Below is a small trained network, with its code and all its weights. Each question gives an input and a class and asks what happens when units are switched off, that is, made to give their printed mean instead of their output.

import numpy as np


def w(rows, s, z=0):
    codes = np.array(rows[::2]) - 128.0
    scale = np.full(codes.shape[1], s)
    scale[-1] = z or s
    return codes * scale


def f(y):
    return y / 2 * (1 + np.tanh(0.7978845608 * (y + 0.044715 * y**3)))


def log_softmax(a):
    a = a - a.max(-1, keepdims=True)
    return a - np.log(np.exp(a).sum(-1, keepdims=True))


def net(x, mask):
    res = np.array(x, float).reshape(1, 8) / 4 @ E
    y = f(res @ A[0][:, :-1].T + A[0][:, -1])
    res = res + np.where(mask, y, B[0][:, -1]) @ B[0][:, :-1]
    return log_softmax(res[-1] @ U[:, :-1].T + U[:, -1])


A, B = {}, {}
E = w([
[150,251,186,180,92,146],'x0',
[151,153,133,7,53,144],'x1',
[128,128,128,128,128,129],'x2',
[128,127,129,129,126,129],'x3',
[128,128,128,129,128,128],'x4',
[1,138,109,146,46,157],'x5',
[128,128,129,127,129,128],'x6',
[147,182,15,138,137,129],'x7',
],0.0054)
A[0] = w([
[151,248,191,176,96,133,115],'n0',
[115,105,127,218,160,119,63],'n1',
[139,198,165,163,120,134,64],'n2',
[128,128,128,129,129,130,124],'n3',
[114,110,127,206,160,119,53],'n4',
[119,75,101,111,135,126,83],'n5',
[112,77,233,124,121,126,13],'n6',
[118,73,99,110,137,126,90],'n7',
[117,75,100,109,138,129,86],'n8',
[206,123,139,115,163,122,101],'n9',
[196,125,138,115,162,122,93],'n10',
[52,134,114,133,94,131,90],'n11',
[107,128,125,131,117,134,105],'n12',
[114,108,127,212,160,120,58],'n13',
[117,73,99,109,137,126,87],'n14',
[118,72,99,110,137,127,90],'n15',
[115,72,98,108,140,128,90],'n16',
[116,68,96,109,138,128,101],'n17',
[202,124,138,116,162,123,95],'n18',
[148,171,17,135,128,128,8],'n19',
[114,113,127,199,158,118,48],'n20',
[131,128,129,127,132,131,106],'n21',
[32,141,112,127,97,126,92],'n22',
[73,129,118,134,102,140,83],'n23',
[112,77,234,124,121,126,14],'n24',
[129,128,128,128,128,130,109],'n25',
[142,144,131,57,93,129,56],'n26',
[129,128,127,128,126,126,95],'n27',
[66,131,117,135,97,133,82],'n28',
[64,131,116,134,97,132,83],'n29',
[137,163,133,17,84,119,78],'n30',
[145,143,130,52,88,130,52],'n31',
[150,172,13,136,126,126,13],'n32',
[118,72,99,110,136,126,92],'n33',
[216,121,140,115,165,125,108],'n34',
[128,124,135,130,125,123,30],'n35',
[130,126,128,131,128,131,94],'n36',
],0.013,0.0016)
B[0] = w([
[187,119,125,10,126,63,254],'n0',
[113,132,69,121,126,194,197],'n1',
[167,126,135,64,126,103,181],'n2',
[127,127,128,127,127,128,127],'n3',
[113,130,80,121,126,182,183],'n4',
[152,131,130,89,126,110,163],'n5',
[114,134,237,150,127,166,199],'n6',
[152,133,129,85,125,108,167],'n7',
[150,134,130,86,125,108,165],'n8',
[114,128,107,183,127,74,189],'n9',
[116,123,110,174,124,82,178],'n10',
[124,127,109,182,134,75,199],'n11',
[127,128,125,139,128,116,135],'n12',
[114,129,75,121,126,189,190],'n13',
[154,129,129,85,125,109,168],'n14',
[153,133,129,84,125,107,168],'n15',
[156,131,128,84,122,107,171],'n16',
[154,133,128,77,124,103,176],'n17',
[114,128,109,178,125,78,183],'n18',
[111,129,244,142,128,167,190],'n19',
[115,127,87,122,127,177,174],'n20',
[126,127,129,129,124,128,125],'n21',
[121,127,104,194,134,63,218],'n22',
[121,126,116,161,127,89,172],'n23',
[113,134,238,150,129,166,200],'n24',
[127,126,129,128,128,129,125],'n25',
[110,130,87,125,133,180,177],'n26',
[128,126,129,128,130,130,123],'n27',
[124,123,114,170,130,86,181],'n28',
[124,126,113,171,130,84,183],'n29',
[111,126,48,125,135,222,225],'n30',
[111,129,82,125,133,188,185],'n31',
[113,123,253,145,130,171,195],'n32',
[152,133,129,84,126,107,168],'n33',
[111,127,103,191,126,66,200],'n34',
[125,130,135,129,129,133,116],'n35',
[126,128,130,127,128,129,123],'n36',
],0.038,0.0054)
U = w([
[205,130,123,36,119,82,196],'0',
[106,121,96,226,135,55,197],'1',
[95,133,56,123,140,229,118],'2',
[111,134,254,152,133,166,9],'3',
],0.0071,0.0012)

Each question gives the input, the list of numbers given to net, and the class t.
The units are the neurons (one row each of A and B). Each row of codes is followed by its name. A weight is (code - 128) times the scale printed after its matrix; where a second scale follows, it is the last column's (A, B and U).
mask holds one flag per neuron, in row order. A switched-off neuron (its flag False) gives its mean, the last column of its row in B, instead of its output. The means were averaged over made-up inputs and are rounded, as every weight is.
A unit's drop is (log p(t) with every unit on - log p(t) with that unit switched off) / (log p(t) with every unit on - log p(t) with every unit switched off).
The circuit of an input: a set's keep is (log p(t) with only the set's units on - log p(t) with every unit switched off) / (log p(t) with every unit on - log p(t) with every unit switched off). Starting from the 12 units with the biggest drops (on a tie, the unit counted first), units are removed one at a time, each time the one whose removal leaves the highest keep (on an exact tie, the one counted first), for as long as the keep stays at least 0.8.
units of the circuit, in order: the units of the circuit, biggest drop first
most important unit: the unit with the biggest drop
top k neurons: the k neurons with the biggest drops, biggest first
drop of u: that unit's drop, to one decimal
input [4,3,1,8,-7,-5,-1,-7], class 3: units of the circuit, in order => [n24]
input [2,-6,1,2,-4,-5,-7,7], class 3: top 3 neurons => [n32; n19; n30]
input [-5,-6,-4,-2,1,-5,-2,-3], class 2: top 3 neurons => [n0; n1; n13]
input [-4,1,2,-3,4,-2,0,6], class 3: top 2 neurons => [n32; n19]
input [-2,7,7,8,0,-2,1,-8], class 3: top 3 neurons => [n24; n6; n1]
input [5,7,-4,-4,1,7,-4,6], class 1: top 2 neurons => [n22; n11]
input [-6,7,4,-8,8,3,6,-5], class 2: top 3 neurons => [n30; n0; n31]
input [7,3,0,-5,-4,-8,7,4], class 1: top 2 neurons => [n34; n9]
input [3,8,4,-7,-3,5,-5,7], class 2: top 3 neurons => [n30; n31; n26]
input [7,5,-4,-4,-2,7,2,4], class 0: top 3 neurons => [n0; n2; n34]
input [-5,-7,-7,2,-4,-3,1,1], class 2: top 2 neurons => [n0; n1]
input [7,2,-2,-2,4,-8,0,-4], class 1: drop of n34 => 3.0
input [4,7,6,2,3,-5,-7,-6], class 2: drop of n30 => 1.1
input [-2,6,7,-7,-1,7,1,7], class 1: most important unit => n22
input [-7,-7,-6,1,7,5,7,6], class 0: drop of n16 => 0.2
